Zar: [-91.9 -35.1  25.1 -39.1   2.2  -8.3  35.8]
tagi: [-91.9 -35.0  21.2 -39.1   2.2  -8.4  35.8]
Rofi: [-91.9 -35.1  21.2 -39.1   2.2  -8.3  35.8]
rest: [ 25.1 -39.1   2.2]  [-8.3 35.8]
rest: [-35.1  21.2]  [-39.1   2.2  -8.3  35.8]
rest: [-35.1  25.1 -39.1]  [ 2.2 -8.3 35.8]
rest: [-91.9 -35.1  25.1 -39.1   2.2]  [-8.3 35.8]

duz: [-41.5  44.2  35.2  -1.4 -22.1  32.0 -21.3  33.9]
zipa: [ 22.0  44.2  35.3  -1.4  -1.5  -0.9 -23.4   5.8]
rigu: [-68.0  21.7  35.3  24.7   0.1  38.0 -23.5   5.8]
Boze: [-62.7  44.1  35.2  -1.3 -22.1  32.0 -14.7  22.7]
ziti: [-41.5  -0.6 -69.8  -5.1  -6.2  32.0 -32.4  11.4]
seke: [-62.6  44.1  43.3  24.7   0.0  38.0 -23.5  28.3]
gador: [-36.2  -5.1 -69.8 -31.2 -25.2  50.0 -50.1  11.4]
Lep: [ 16.7 -27.5 -29.4   2.4  -4.7  -3.9  -5.8 -56.0]
rest: [-62.7  44.1]  [ 35.2  -1.3 -22.1  32.0 -14.7  22.7]
rest: [44.1 35.2]  [ -1.3 -22.1  32.0 -14.7  22.7]
rest: [ -1.4  -1.5  -0.9 -23.4]  [5.8]
rest: [44.2 35.3 -1.4]  [ -1.5  -0.9 -23.4   5.8]
rest: [ 24.7   0.1  38.0 -23.5]  [5.8]
rest: [ 35.2  -1.4 -22.1  32.0]  [-21.3  33.9]

diz: [  6.3 -40.0 -45.6 -26.1  52.3  70.2  13.2 -42.9 -17.2  23.9  37.9   7.4
 -32.1]
zak: [ 37.7 -84.4  36.7  47.3  35.7 -42.6 -33.9   0.0  66.3  30.2 -55.7 -19.0
  17.6]
bidi: [ 37.8 -84.4  75.7  17.9 -10.6 -30.6  11.5  36.9  29.7  45.0 -10.5  23.2
  20.8]
lidak: [ 57.8 -10.8  54.7 -16.5 -21.6  49.4 -18.0 -50.9 -36.2 -40.7  47.3  24.2
 -61.4]
tulo: [ 37.7 -84.4  36.7  47.3  35.7 -42.6 -33.9 -16.6  66.3  30.2 -55.7 -19.0
  17.6]
Mel: [ 13.0  60.2  78.3   3.2 -17.8  30.9  -1.1 -68.8 -25.2  27.0   6.2  14.4
  15.5]
rest: [ 0.0 66.3]  [ 30.2 -55.7 -19.0  17.6]
rest: [-10.6 -30.6]  [ 11.5  36.9  29.7  45.0 -10.5  23.2  20.8]

Sebe: [ 2.8 -3.0 45.8  2.2]
lonak: [ 5.1 -0.5 45.8  2.3]
mavi: [-3.8  4.8 12.8 -3.5]
kib: [ -1.8  -0.5 -87.1  -3.6]
Kiriz: [-3.7  4.8 12.7 -3.5]
rest: [ -0.5 -87.1]  [-3.6]
rest: [-3.7  4.8]  [12.7 -3.5]
rest: [-1.8 -0.5]  [-87.1  -3.6]
rest: [-3.8  4.8]  [12.8 -3.5]
rest: [-3.7  4.8 12.7]  [-3.5]
rest: [ 4.8 12.8]  [-3.5]
rest: [ 2.8 -3.0]  [45.8  2.2]

gat: [-22.3 -18.5 -20.6  -6.8  19.1 -14.1   6.9 -18.3  23.9  21.6  -2.7 -49.2
 -26.3  18.9 -13.3  16.2  11.7  -8.7 -18.9  23.2  76.9  -5.5  22.8  -0.2
 -46.0]
Dife: [-28.9 -38.1 -14.6   2.9  39.1 -14.2   6.9  38.8  19.5 -11.2  16.0   8.2
 -26.4  -2.6 -43.2 -24.8  -6.7  -1.8  37.4 -27.4 -96.9 -12.5  10.7   3.9
 -69.8]
dos: [ 43.0  49.1  24.9  -1.5 -52.7  16.2   2.2 -35.4 -36.2   7.6 -16.8   5.4
  20.8  11.2  54.9  23.1   1.0   4.8 -33.0  27.9  82.8  18.9  -0.3  -6.9
  75.6]
Nazaz: [-20.6 -20.2  -6.8   3.6  27.8 -10.9   6.3  26.5  23.9 -20.8  10.8  26.0
 -30.9   4.7 -31.2 -22.4  -0.9   0.9  22.6 -40.4 -87.4 -14.5  19.6   7.4
 -61.5]
Nisot: [ 22.9  14.9  17.1   6.0 -19.9   0.5  19.9  16.9 -28.9 -12.1   2.6   8.1
 -26.4  18.9  14.3 -11.6 -13.4   6.6  19.5  -8.8 -59.2   9.1  19.5   7.4
  -9.2]
Sol: [-54.2 -48.7 -35.5  -5.6  58.4 -11.7 -23.6   5.9  58.8   5.9   8.1 -38.1
   6.9 -27.4 -53.4  -3.7  15.0 -10.2  -0.3 -13.4   5.9 -24.2  -0.3  -6.8
 -42.7]
Tum: [-22.3 -18.5 -20.6  -6.8  19.1   0.5 -22.7 -18.3  23.9  21.6  -2.7 -49.2
  30.6 -23.8 -13.3  16.2  11.7  -8.7 -18.9  23.2  76.9  -5.5 -37.9   1.7
  19.9]
rest: [  1.0   4.8 -33.0]  [27.9 82.8 18.9 -0.3 -6.9 75.6]
rest: [ -1.5 -52.7]  [ 16.2   2.2 -35.4 -36.2   7.6 -16.8   5.4  20.8  11.2  54.9  23.1   1.0
   4.8 -33.0  27.9  82.8  18.9  -0.3  -6.9  75.6]
rest: [19.6  7.4]  [-61.5]
rest: [-0.3 -6.9]  [75.6]
rest: [-14.2   6.9]  [ 38.8  19.5 -11.2  16.0   8.2 -26.4  -2.6 -43.2 -24.8  -6.7  -1.8  37.4
 -27.4 -96.9 -12.5  10.7   3.9 -69.8]
rest: [  8.2 -26.4]  [ -2.6 -43.2 -24.8  -6.7  -1.8  37.4 -27.4 -96.9 -12.5  10.7   3.9 -69.8]
rest: [-26.4  18.9]  [ 14.3 -11.6 -13.4   6.6  19.5  -8.8 -59.2   9.1  19.5   7.4  -9.2]

